In the rows, zero is written as 128.
Each row is followed by its class.
[113  73  77 128 116 105 110 108 137 122 204 110  94 155 208  89 133 130
 158 155 133 128 102 183 160 129  76  99 108 103 118 112 145 165 168 115
  95 113 150 121 140 109  83  98 139  87 142 158] : far
[124  82  63 138 145 108  86 125 133 133 175 165  96 176 191 129 144 139
 139 140 134 132 102 197 130 168  90 130 150 161 138 137 135 137 152 114
 129 128 144  86 134 150 106 118 122 130 154 175] : bot
[ 72  59  67 139 161  94  87 112 137 140 158 164  86 176 186 137 141 155
 146 138 130 138 111 221 106 157  86 118 139 151 132 141 134 119 167  93
 130 126 150  72 137 133 125 122 154 130 147 170] : soliz
[ 88  56  40 133 153  82  96 112 139 142 176 166  88 174 176 121 153 147
 164 139 136 130  87 235 115 165  78 109 155 160 140 148 137 149 180 100
 138 132 152  63 146 129 107 117 129 128 157 182] : far
[107  83 100 121 112 117 101 115 147 126 197 127  93 144 203  84 120 129
 158 158 135 119 104 175 162 118  75 102 106 104 131 112 145 155 156 129
  96 109 138 110 148  95  74  99 145  99 131 161] : lage
[103  75  49 134 154  81  81 122 130 143 176 167 101 179 179 121 145 156
 151 146 139 128  74 207 111 155  89 126 157 166 143 150 134 144 162 102
 138 137 156  72 148 131 108 119 130 124 152 166] : vigek
[112  93 108 114 118 104 111 111 140 132 195 134  97 151 188  83 104 160
 128 162 160 114 110 173 166 120  77  95 113  95 132 113 133 138 140 134
  97 112 149  93 149  94  92 100 131  95 152 190] : lage
[ 92  80  83 141 171  89  84 116 128 134 173 187  85 161 160 136 146 127
 176 153 134 126 106 214 118 150  75 117 126 165 147 132 130 134 171 115
 139 121 139  74 142 132 102 122 141 123 136 164] : lage
[106  65  50 145 158  91  99 111 134 134 175 141  96 187 194 137 154 133
 143 139 141 126 100 214 128 180 105 120 141 159 138 137 123 138 172 100
 131 132 166  76 137 147 106 127 121 131 155 183] : far
[107  93  93 127 115 112 113 117 143 127 200 117 105 126 191  88 127 143
 150 137 133 142  85 179 158 109  62 110 105 106 138 111 144 156 164 126
 102 114 134 117 144  93  86  91 147  91 137 140] : Vufud
[ 86  81  73 142 160 100  79 116 108 136 173 172  92 175 166 134 164 134
 174 123 113 123 113 205 117 171  70 122 129 165 136 121 135 126 174 105
 150 129 139  79 130 141 113 114 137 123 139 160] : bot
[ 91  69  62 136 171  76  75 125 106 153 160 183  93 169 187 126 148 132
 162 139 137 139  77 212 116 157  83 125 137 161 133 153 133 147 170  97
 143 142 148  85 141 128 104 133 141 132 147 156] : vigek
[ 74  60  56 138 157  90 100 120 111 147 160 174  86 178 162 139 150 150
 173 149 129 138 107 222 126 167  68 120 131 151 145 140 137 137 159 101
 131 141 143  79 134 135 131 126 142 127 136 167] : pere
[ 91  63  57 140 155  96  94 129 132 141 160 163  87 151 175 144 148 158
 165 139 135 140  90 218 118 153  84 132 138 153 141 145 132 143 176  96
 128 140 138  92 139 135 125 123 135 111 149 151] : Vufud
[127  69  89 125 114 116  90 102 163 109 176 120 137 160 204 110 124 126
 167 172 140 134  96 177 141 133  64  87 132 114 130 104 151 163 164 125
 109 122 157 117 143 115  93 102 147 108 120 163] : Pemo
[113  79  85 122 104 107  96 118 140 128 199 120  98 137 203  85 138 137
 156 148 134 121 102 166 155 120  71  96 121 105 125 105 143 157 166 116
 112 114 132 122 145  96  83  98 152 103 123 140] : Mifi
[124  71  50 130 155  83  86 118 154 140 172 168 105 178 172 137 141 156
 139 154 134 129  68 221 128 160  77 127 161 161 154 134 134 143 171 103
 141 133 145  62 146 144  99 129 133 125 155 166] : moma
[119  64  80 124 106 120  95  96 170 113 183 124 130 167 207 116 115 125
 141 147 127 123 101 171 145 133  77  89 112 107 135 104 150 148 157 127
 128 107 153 119 140 110  97  92 155 104 123 163] : soliz
[121  72  86 123 104 127  92 108 147 112 176 111 139 161 197 110 127 137
 167 171 141 129  91 169 131 119  83  75 114 104 130 109 139 173 161 125
 112 118 149 127 140 108 101 105 135  89 125 166] : pas
[ 91  72  57 128 157  92  97 118 133 139 175 170 106 178 168 126 138 158
 161 151 140 131  82 217 100 141  78 112 151 160 153 152 128 150 162 113
 143 138 149  66 148 136 104 122 131 121 149 184] : pas
[111  86  93 125 119 113 108 105 147 118 195 122 108 145 203  86 123 131
 162 159 135 132 101 173 149 114  66 103 125 101 130 112 156 147 155 124
 100 121 151 111 145 103  85 104 147 106 131 160] : Pemo
[101  58  58 140 151 104  88 108 160 130 167 160  98 180 178 138 141 142
 140 145 132 130  94 215 104 161  88 124 154 160 155 145 140 123 162 105
 137 119 155  63 141 146 112 116 142 119 148 176] : soliz
[137  91  87 127 115  95  89 113 122 114 198 115 118 148 212  84 123 128
 165 161 129 129  96 157 162 124  89 106 107 116 115 112 150 154 156 132
 105 121 141 127 151 105  93 100 142  82 133 147] : vigek
[138  98  85 127 112  91  97 116 118 109 206 120 117 151 205  76 124 121
 160 148 125 129 104 159 162 126  84 106 115 111 113 116 151 152 151 134
 104 118 136 119 156 113  92  93 146  82 141 153] : vigek
[112  89  91 132 117 117 103 112 154 127 199 103 102 140 199 114 123 146
 139 146 143 134  84 179 151 116  80 107 108  96 145 111 140 152 161 115
  97 110 142 123 135  98  87 101 137  85 139 155] : Vufud
[114  76  76 123  97 105  95 107 145 117 184 123 128 147 206  94 129 136
 160 153 134 120 104 168 148 137  74  93 124 115 129 101 141 164 171 122
 125 117 145 117 146 112  81  88 150 109 119 140] : Mifi
[127  76  83 124  93 130  90 110 140 116 183 139 124 156 209 100 128 135
 168 152 138 130 104 157 151 136  69  95 117 120 126 101 155 170 164 134
 116 112 139 127 140 108  99  93 138  93 123 156] : bot
[105  73  71 125 154  84  92 124 151 139 184 179  90 165 159 125 140 155
 147 154 149 122 101 213 125 139  78 120 157 157 156 142 131 133 153 117
 126 128 143  60 155 133  99 114 136 125 157 182] : lage
[116  74  85 120 107 115  95 105 144 119 184 122 136 164 203 120 119 138
 166 164 137 126  94 175 141 123  79  67 110 105 128 113 142 174 153 134
 123 121 150 127 139 104 106 107 132 101 128 187] : pas
[115  90  91 131 124  96  89 113 119 129 197 123 107 156 205  84 130 127
 156 143 132 132  96 170 151 120  77 104 108 107 120 114 145 149 157 116
 109 114 141 113 147  97  79 101 155 100 139 148] : vigek
[100  94  60 141 169  79  74 118 102 131 174 172  99 181 173 129 154 125
 170 137 122 136  94 201 111 164  92 121 137 173 132 136 125 137 172 103
 148 126 152  74 134 139 109 122 133 125 132 161] : vigek
[102  93 100 126 120 112 101 122 134 124 196 114 111 148 196  91 124 129
 164 155 126 125 100 176 144 107  83  87 110 101 128 110 139 153 159 125
 105 118 133 112 151  95  82 105 145  96 141 165] : pas
[134  87  93 125 113 116 106 107 150 103 196 111 125 145 209  75 126 119
 158 169 135 138 103 169 157 122  65  98 124 104 119 107 150 161 155 128
  89 116 145 121 154 111  97  99 147  95 135 150] : Pemo
[120  62  82 132 115 110  91  99 148 120 186 115 129 159 206 116 125 130
 159 167 146 129  93 182 148 140  75  84 109 113 126 104 147 166 176 118
 114 118 160 120 134 112  90 100 132  95 128 167] : far
[ 98  74  47 137 159  77  79 117 121 142 168 175 105 185 182 129 150 146
 157 139 141 140  85 220 113 163  90 116 156 164 144 152 144 146 166 107
 139 131 146  68 151 134 107 124 134 125 156 175] : vigek
[122  67  48 144 150  94 103 113 132 140 178 159 100 183 191 138 152 111
 141 129 147 136  95 215 133 176  92 125 143 164 140 145 134 148 164 107
 138 129 161  65 136 149  90 130 123 137 139 178] : far
[118  70  51 128 153  83  84 120 153 141 172 170 101 175 166 135 146 155
 150 144 129 129  68 225 119 162  77 128 159 162 153 137 131 141 173 103
 144 138 144  62 145 142  99 127 135 126 152 165] : moma
[141  92 103 127 109 117 103 113 143 104 200 115 120 140 200  76 119 122
 148 180 142 123 108 163 172 122  91 106 114 101 125 108 144 151 150 139
  82 112 136 107 159 110  94  93 133  78 141 156] : lage
[114  80  47 145 143 100  99 117 139 142 181 153 101 196 174 148 148 136
 139 155 133 132 104 217 146 174  86 126 143 156 161 133 137 130 140 110
 130 127 153  64 136 142 109 126 130 137 138 179] : pere
[ 95  81  84 141 163  88  86 110 128 135 176 178  88 171 153 134 145 146
 168 161 137 118 107 213 115 154  72 121 130 167 145 130 127 122 162 113
 137 127 152  60 137 137 104 119 131 122 137 170] : lage
[110  74  63 138 152 100  92 121 133 138 178 152 107 182 195 135 145 135
 150 144 135 135  93 212 122 151  96 119 140 156 145 150 125 145 154 113
 136 139 149  77 144 140  99 133 131 133 146 187] : pas
[103  74  59 134 154  98  88 125 138 138 167 169 109 181 167 136 147 144
 169 156 134 134  82 220  97 152  85 111 155 165 152 150 128 149 170 110
 140 136 145  62 152 140 105 128 128 124 153 186] : pas
[113  87  94 126 107 112  90 115 138 129 198 122 108 135 202  93 130 131
 152 147 135 128 103 173 158 119  76  97 115 104 133 108 149 153 163 121
 117 113 127 118 142 100  78  97 144  99 123 144] : Mifi
[104 107 100 123 123  84 118 114 134 125 204 112 112 126 185  96 109 156
 127 137 152 127  99 178 164 102  80  99 113  93 135 103 131 135 152 131
 102 118 138 104 148  87  97  89 140  98 160 164] : Vufud
[ 96  78  54 132 155  92  88 119 136 142 174 167 105 176 172 129 145 147
 169 157 129 132  75 226 102 146  78 105 153 154 147 151 132 152 175 107
 140 133 144  60 152 124 108 127 133 130 152 186] : pas
[125  75  78 124 110 107  76 105 129 118 180 119 127 177 210 102 130 137
 156 153 138 127  90 164 141 134  85  96 113 112 127 112 138 164 165 113
 119 122 157 128 141 110  91 100 145 102 129 154] : vigek
[103  90  87 123 117  94 118 105 146 125 193 124 118 155 204  98 115 138
 147 148 146 128 115 194 170 129  73  91 124 102 123 105 151 150 141 139
 112 114 154  93 143  98 100 104 140 106 147 178] : Pemo
[117  93  98 128 114 123  98 117 126 124 193 123 110 138 201  77 138 133
 151 147 122 127 106 157 171 120  75 100 113  99 124  96 153 143 162 130
 106 107 131 119 143  94  88  92 145 103 147 147] : bot
[109  78  70 142 153 101  87 122 128 136 184 156 105 190 179 140 147 140
 153 154 135 135 102 215 120 150  88 115 143 152 148 148 128 143 155 110
 130 139 145  75 145 144 107 129 134 119 151 186] : pas
[ 99  82  93 134 133 103 109 104 126 128 187 113 106 158 182 100 127 129
 155 167 129 123  94 180 156 128  64  95 104  99 147  98 149 135 154 123
 104 116 141 109 138 101  80 102 147 109 128 157] : pere
[113 102  99 121 121  88 120 114 123 125 205 125 111 149 181  86 113 142
 149 146 140 121 112 179 158 107  76  95 111 102 129 115 133 138 135 141
 114 123 140  89 155  98  95 102 137  90 155 185] : pas
[104  80  87 131 114 122 106 115 138 128 196 114  99 159 189 101 126 132
 159 158 127 129  97 180 158 130  69  96 103  97 139 107 149 148 146 120
  98 114 135 118 138  94 103 103 141  99 126 163] : pere
[108  99  86 126 123  85 128 107 137 128 201 117 106 131 189  96 116 158
 136 136 142 126  99 183 166 113  72  98 112  98 133 109 145 136 149 135
 108 115 138 104 149  92  92  94 138  97 158 167] : Vufud
[132  86  84 127 118 114 116 114 144 106 188 103 113 126 196  87 129 146
 150 166 130 136  85 162 162 106  70 100 115 107 131 104 143 159 165 130
  94 111 135 135 148 105 100  89 137  93 146 136] : Vufud
[128  70  79 117 107 110  88  97 147 131 177 126 121 167 199 112 124 144
 151 155 137 126  75 180 153 136  64  97 111 104 135 103 137 171 178 112
 126 123 153 112 134 107  82 113 153 108 121 150] : moma
[128  80  82 125 111 108  96 105 142 123 186 119 108 160 204  98 126 134
 153 161 129 129  78 183 161 130  72 107 117 111 133 103 145 162 170 121
 107 121 142 107 140 110  76 111 144  97 128 143] : moma
[117  73  88 122  91 116  84 107 150 129 184 127 130 147 205 111 127 137
 155 152 145 128  91 168 145 137  64  84 111 110 130 105 145 175 170 120
 130 117 148 129 134 106  89  98 144 108 108 147] : Mifi
[104  86  91 126 116 115  98 104 154 120 203 129 104 151 209  98 121 119
 145 143 115 134  98 172 147 114  74 110 108 103 140 114 159 141 165 125
 116 105 146 112 137 105  77  94 163 103 127 152] : soliz
[113  94 102 127 113 122  92 119 138 129 198 124  95 144 205  87 131 134
 154 141 131 132 103 163 157 124  69 106 112 102 129 100 145 152 164 120
  98 102 134 119 142  94  85  95 152 100 141 157] : bot
[104  90  83 132 109 103 118 114 134 128 191 113 109 152 187  94 119 144
 155 156 128 124 112 189 172 138  80  95 109  98 130 104 148 132 142 133
 103 115 137  94 148  90 115 100 139 101 144 176] : pere
[104  85  86 119 114 100 127 104 144 117 195 125 112 161 198  80 112 147
 141 146 157 117 107 176 153 117  65 101 125 110 129 106 143 146 134 135
 110 126 159  98 148 101 100 100 131 103 142 168] : Pemo
[108  88  92 127 115 109  94 115 122 130 193 113  99 159 207  76 124 143
 147 144 142 130  91 168 150 119  88 107 110 109 126 118 141 152 149 119
 101 118 147 115 143  93  86 101 138  88 136 150] : vigek
[127  83  88 132 124 108 107 107 130 111 188 106 121 157 183 100 130 125
 161 174 123 126  99 169 163 135  72  99 104 101 144  98 151 140 158 133
 102 117 137 118 145 112  99  99 142  93 131 157] : pere
[105  82  82 132 115 109 116 114 143 121 195 125 110 151 184 106 121 130
 167 154 125 129  99 180 159 132  64 102 101 111 139 102 156 146 140 134
 109 113 137 114 139 101 103  97 136  93 120 159] : pere
[125  76  83 122 113 122  90  98 141 121 182 125 130 160 212 106 126 134
 150 151 127 115 103 155 165 140  71  87 107 102 129  92 144 160 165 128
 128 109 148 132 139 107  90  91 147 112 133 162] : bot
[ 91  62  50 143 148  97  96 117 131 137 167 152 103 180 166 133 148 149
 154 159 132 127  91 220 121 174  82 113 157 147 155 139 141 131 164 104
 126 129 150  62 140 137 126 122 134 133 151 182] : pere
[119  81  86 121 112 112  97 102 140 117 184 125 136 165 197 110 124 132
 166 158 138 127  96 172 133 122  71  79 105 104 131 111 138 169 162 124
 123 118 150 120 147 108  91 107 146 101 128 174] : pas
[116  76  52 142 153  85  76 122 126 137 179 160 108 193 196 131 150 141
 141 143 139 135  91 205 132 163  97 126 152 162 143 143 137 141 157 106
 137 134 154  79 146 142 100 122 136 130 154 168] : vigek
[ 77  66  57 140 163  88  90 106 109 143 182 168  83 181 165 132 158 137
 178 136 127 133 106 227 113 173  76 114 132 164 133 143 128 146 186  96
 142 136 157  65 130 142 117 118 133 115 135 174] : far
[112  93  80 119 119  77 102 106 107 130 197 130 115 165 198  86 119 153
 139 138 150 120 109 171 168 124  91 100 115 112 122 116 134 142 142 135
 125 126 155  97 147  96 105 100 138  99 153 172] : vigek
[ 87  66  66 136 161  90  93 122 115 144 154 182  90 168 169 131 145 144
 176 147 139 137  95 223 101 143  73 108 139 149 136 152 125 148 168 100
 139 140 141  80 147 126 118 135 144 128 151 174] : pas
[139  70  75 118 109 104  90  99 144 113 172 124 128 163 198 104 123 144
 154 165 133 127  85 176 159 135  71  95 123 110 133  97 140 162 177 123
 121 117 147 108 139 119  82 106 150 100 127 151] : moma
[ 86  68  58 145 170  78  94 110 125 133 178 165  90 177 173 136 158 142
 173 143 133 136 104 225 119 169  74 111 132 161 136 128 143 136 185 103
 136 131 150  79 139 137 109 121 132 107 141 170] : far
[111  90 102 120 123 117 107 117 137 123 200 119 114 156 185  93 123 135
 152 152 134 127  91 171 143 110  71  87 108 104 137 116 136 159 146 131
 110 121 141 119 145 103  95 103 132  89 134 173] : pas
[105  64  62 129 146  98  83 122 154 134 174 175  99 169 180 123 143 144
 154 159 144 123  90 216 122 154  86 117 157 153 150 144 137 144 167 111
 124 126 144  65 154 131 101 119 132 124 151 181] : lage
[144  91  87 127 116  96  90 116 129 111 197 112 117 148 205  82 128 132
 167 154 126 130 100 162 155 122  87 102 113 121 113 115 151 146 151 133
 106 120 131 124 157 106  97  97 141  89 142 153] : vigek
[119  64  76 134 109 111 103  90 144 119 184 114 135 167 204 111 125 123
 157 153 147 127  95 184 150 147  73  92 104 109 131 106 149 168 174 121
 120 116 161 108 140 117  88  98 135  92 128 166] : far
[132  78  94 118 108 125 100 114 151 112 191 127 120 145 198  91 133 126
 150 177 138 118  99 157 172 125  77  85 110 108 127 104 143 168 152 140
 103 111 148 134 143 105 104  98 131  94 132 152] : lage
[123  77  59 141 146 109  82 124 132 135 173 166  97 183 191 135 155 134
 144 142 130 128 102 200 136 174  88 126 155 164 143 134 142 134 158 115
 134 133 142  83 138 145 103 122 126 133 148 172] : bot
[ 62  72  56 138 166  92  93 111 107 142 173 173  86 187 151 141 158 145
 180 141 119 136 110 224 114 176  72 112 129 157 153 137 134 131 165 103
 138 135 146  70 130 136 129 122 139 122 123 175] : pere
[127  68  98 122 108 117  92 101 149 113 179 130 123 153 198 103 120 130
 159 169 149 121 100 167 152 122  69  91 108 102 135 104 145 162 164 129
 109 108 147 111 147 107  84  97 147 102 122 167] : lage
[102  70  56 140 147  97 103 118 141 143 187 157  94 170 179 141 142 169
 138 143 140 135  85 213 131 146  72 131 146 160 158 146 132 145 158 112
 133 139 153  83 134 141 105 112 132 130 152 164] : Vufud
[115  82  95 126 122 127 106 112 153 122 192 113 110 157 204  79 127 125
 151 154 134 128 102 179 155 126  68  98 121 103 131 106 149 151 153 126
 102 114 144 113 147 103  82 104 144  94 135 155] : Pemo
[112  88  92 130 125 109 109 117 142 126 203 118 101 133 197  98 126 134
 152 132 123 138  87 181 164 108  62 112 104  98 138 109 144 152 167 122
 109 109 126 115 146  93  83  92 152  98 140 150] : Vufud
[112  69  55 145 150  97  94 121 151 143 176 147  97 169 189 154 149 154
 138 144 140 138  90 221 139 153  90 130 143 154 159 142 135 140 162 109
 130 133 145  86 141 139 102 123 134 131 164 167] : Vufud
[109  91 100 125 126  92 127 106 137 121 197 121 118 149 200  78 111 143
 141 154 153 121 108 172 162 111  61  97 120 105 122  98 145 139 141 137
 107 117 155  95 150  99  92 101 142 108 151 166] : Pemo
[121  74  94 117 101 123  88 104 156 118 185 133 123 154 204 104 115 138
 155 173 156 118 107 163 147 123  76  83 105 106 128 107 137 172 158 122
 104 110 150 126 147 103  90 100 145 103 125 161] : lage
[127  80  85 126  98 124  83 103 150 123 185 131 136 163 204 116 127 135
 154 150 136 123  96 167 149 150  74  89 117 115 131 103 153 162 162 131
 124 119 150 122 135 112  99  96 135 105 128 168] : bot
[136  80  87 122 110 121 101 109 154 109 196 110 116 150 216  76 122 131
 162 175 128 131  99 172 154 128  70  97 131 111 116 116 154 158 157 131
  92 123 143 119 151 112  96 103 141  95 133 163] : Pemo
[128  70  46 132 145  84  88 123 156 138 171 171 102 172 172 138 147 149
 157 153 126 134  75 222 131 154  72 126 163 170 147 132 138 151 172 107
 140 129 139  60 147 142  99 126 140 133 148 157] : moma
[111  89  94 125 112 104 120 103 159 120 198 124  99 147 206  82 107 150
 131 144 138 129 108 169 152 120  74 101 111 108 129 110 149 124 143 137
 106  98 151  99 150  93 102  96 151  95 146 176] : soliz
